vus: [159 130 144 119 106 110 133 140 152 143 181 113 136  61]
leli: [ 75  58  77 134 105 158 126 117 164 127 109 115  93 111]
Kilut: [141 111 108 124  90 169 153 108 153 143 136  95 127 146]
Maz: [ 67  57  72 136 105 157 126 117 169 129 111 112  96 109]
len: [ 67  57  72 136] => 4
len: [141 111 108 124  90 169 153 108 153 143 136  95 127 146] => 14

gif: [210 213 215 208 126 129 131 207 213 129 210 127 128 128 210 211 211 128
 127 215 125 218 218 215 213 212 211 216 129 211 212 128 216 210 126 126
 210 219 130 210 211 126 127 222 210 129]
Bag: [215 127 202 212 127 129 213 130 215 215 218 210 197 214 207 214 211 134
 127 211 126 129 214 128 126 205 127 213 215 127 130 210 212 127 135 131
 215 127 213 129 210 219 127 212 217 133]
zirib: [130 213 216 127 209 129 207 128 129 130 138 128 209 125 131 128 215 129
 216 119 129 131 212 128 126 130 212 129 124 130 120 212 126 210 129 211
 128 211 221 127 125 212 211 211 129 215]
pased: [212 128 130 213 130 129 210 129 212 215 210 128 128 212 217 205 127 215
 128 208 210 212 213 129 128 210 128 219 213 129 216 120 212 127 130 127
 218 129 127 217 210 129 129 208 208 130]
leli: [212 128 130 213 130 129 210 129 212 215 210 128 128 212 217 205 127 215
 129 208 210 212 213 129 128 210 128 219 213 129 216 120 212 127 130 127
 218 129 127 120 210 129 129 208 208 130]
zil: [125 128 207 130 209 129 130 210 127 207 210 126 127 211 211 213 128 211
 127 132 215 215 126 210 211 128 211 129 207 126 133 125 127 131 205 206
 129 129 124 130 212 219 212 128 130 214]
Kilut: [208 129 215 208 130 129 210 128 209 216 208 207 217 212 216 211 212 127
 129 210 124 217 126 127 129 211 128 127 209 128 126 208 218 217 209 215
 211 129 128 212 214 209 129 214 208 211]
Geg: [130 213 216 127 209 129 207 128 129 130 138 128 209 125 131 128 215 129
 216 119 129 131 212 128 126 130 212 129 124 130 120 212 126 210 129 211
 128 211 221 127 212 128 220 131 208 127]
Maz: [214 209 210 129 209 129 118 209 209 127 212 127 210 215 215 215 212 215
 130 217 216 130 212 213 214 211 214 214 128 128 211 133 128 213 214 129
 212 209 212 127 213 127 209 121 128 125]
maki: [129 132 128 126 212 129 213 132 215 126 127 216 129 215 129 216 214 213
 129 129 131 130 204 133 127 210 127 126 128 209 212 126 213 132 129 128
 211 131 215 128 216 129 128 211 129 129]
vus: [130 213 216 127 209 129 207 128 129 130 138 128 209 125 131 128 215 129
 216 119 129 131 212 128 126 130 212 129 124 130 120 212 126 210 129 211
 128 211 221 127 125 212 127 132 216 128]
len: [130 213 216 127 209 129 207 128 129 130 138] => 11
len: [212 128 130 213 130 129 210 129 212 215 210 128 128 212 217 205 127 215
 128 208 210 212 213 129 128 210 128 219 213 129 216 120] => 32
len: [210 213 215 208 126 129 131 207 213 129 210 127 128 128 210 211 211 128
 127 215 125 218 218 215 213 212 211 216 129 211 212 128 216 210 126 126
 210 219 130 210 211 126 127 222 210 129] => 46

Kilut: [158 196 192 159]
zil: [144 178 177 203]
pased: [139 203 204 165]
Bes: [162 193 197 162]
Bag: [175 196 192 150]
leli: [190 176 176 160]
Geg: [181 186 186 149]
maki: [139 201 193 181]
gif: [146 211 201 140]
len: [190 176] => 2
len: [175 196 192] => 3

zirib: [150  77 147 102 123  86 119 112]
vus: [150  77 147 102 123  86 183 139]
Geg: [150  77 147 102 123  80 119 112]
len: [150  77 147 102 123  80 119 112] => 8
len: [150  77] => 2
len: [150  77 147 102] => 4

zil: [ 96 139 131 136 188 107 103  84  85]
Geg: [147 166 120 181 127 179 132 178 128]
maki: [142 167 110 173 105 123 160 175 169]
Bag: [145 112 117 164 180 159  81 166 104]
leli: [ 89 162  96 135 141 169  92 178 114]
zirib: [100 186 114 105  94 182 125 154 111]
gif: [ 93 160 110 185 185 129 107 139 109]
vus: [115 209 105 145 142  86 143 128 128]
Maz: [124 121  85 121 153 136  74 194 131]
pased: [104 152 152 162 164 163 125  87  78]
Bes: [ 84 152  89  96 160  83  91 134 121]
Kilut: [112 134  91 121 163  52 107 141 149]
len: [142 167 110 173 105 123 160 175] => 8
len: [ 84 152  89  96 160  83  91] => 7
len: [145 112 117] => 3
len: [115 209 105 145] => 4
len: [145 112 117 164 180 159  81] => 7
len: [104 152 152 162 164 163 125] => 7
len: [ 93 160 110 185 185] => 5

gif: [149 131 134 134 129 106 127 145 137 111 190 156 146 153 143 130]
Bes: [125 115 163 127 100 132 113 134 118 150 158 141 141 115 128 132]
maki: [159 123 134 117 127 100 125 155 120 145 200 154 146 147 141 136]
Maz: [133 125 156 124 101 124 119 141 122 141 175 148 138 120 136 137]
pased: [171 144 163 145 131 132 109 132 160 129 157 161 132 149 126 117]
Kilut: [163 142 132 134 118 103 114 153 156  95 210 161 145 158 133 107]
leli: [154 112 155 124 131 117 135 137 105 166 159 132 119 114 138 144]
zil: [171 144 132 139 130  96 133 153 142 109 201 157 130 158 137 129]
vus: [146 117 159 118 115 105 123 153 101 166 183 134 120 114 153 150]
Geg: [141 111 154 144 114 100 127 145 123 122 168 135 117 140 153 150]
zirib: [171 144 163 145 131 132 109 132 160 129 157 120 116 131 124 100]
Bag: [145 130 138 117 109  96 107 155 122 129 210 161 146 137 146 143]
len: [146 117 159 118 115 105] => 6
len: [163 142 132 134 118 103 114 153 156  95 210 161 145 158 133 107] => 16
len: [171] => 1
len: [146 117 159 118 115] => 5
len: [171 144 132 139 130  96 133 153 142 109] => 10
len: [125 115 163 127 100 132 113 134 118 150] => 10
len: [171 144 163 145 131 132 109] => 7

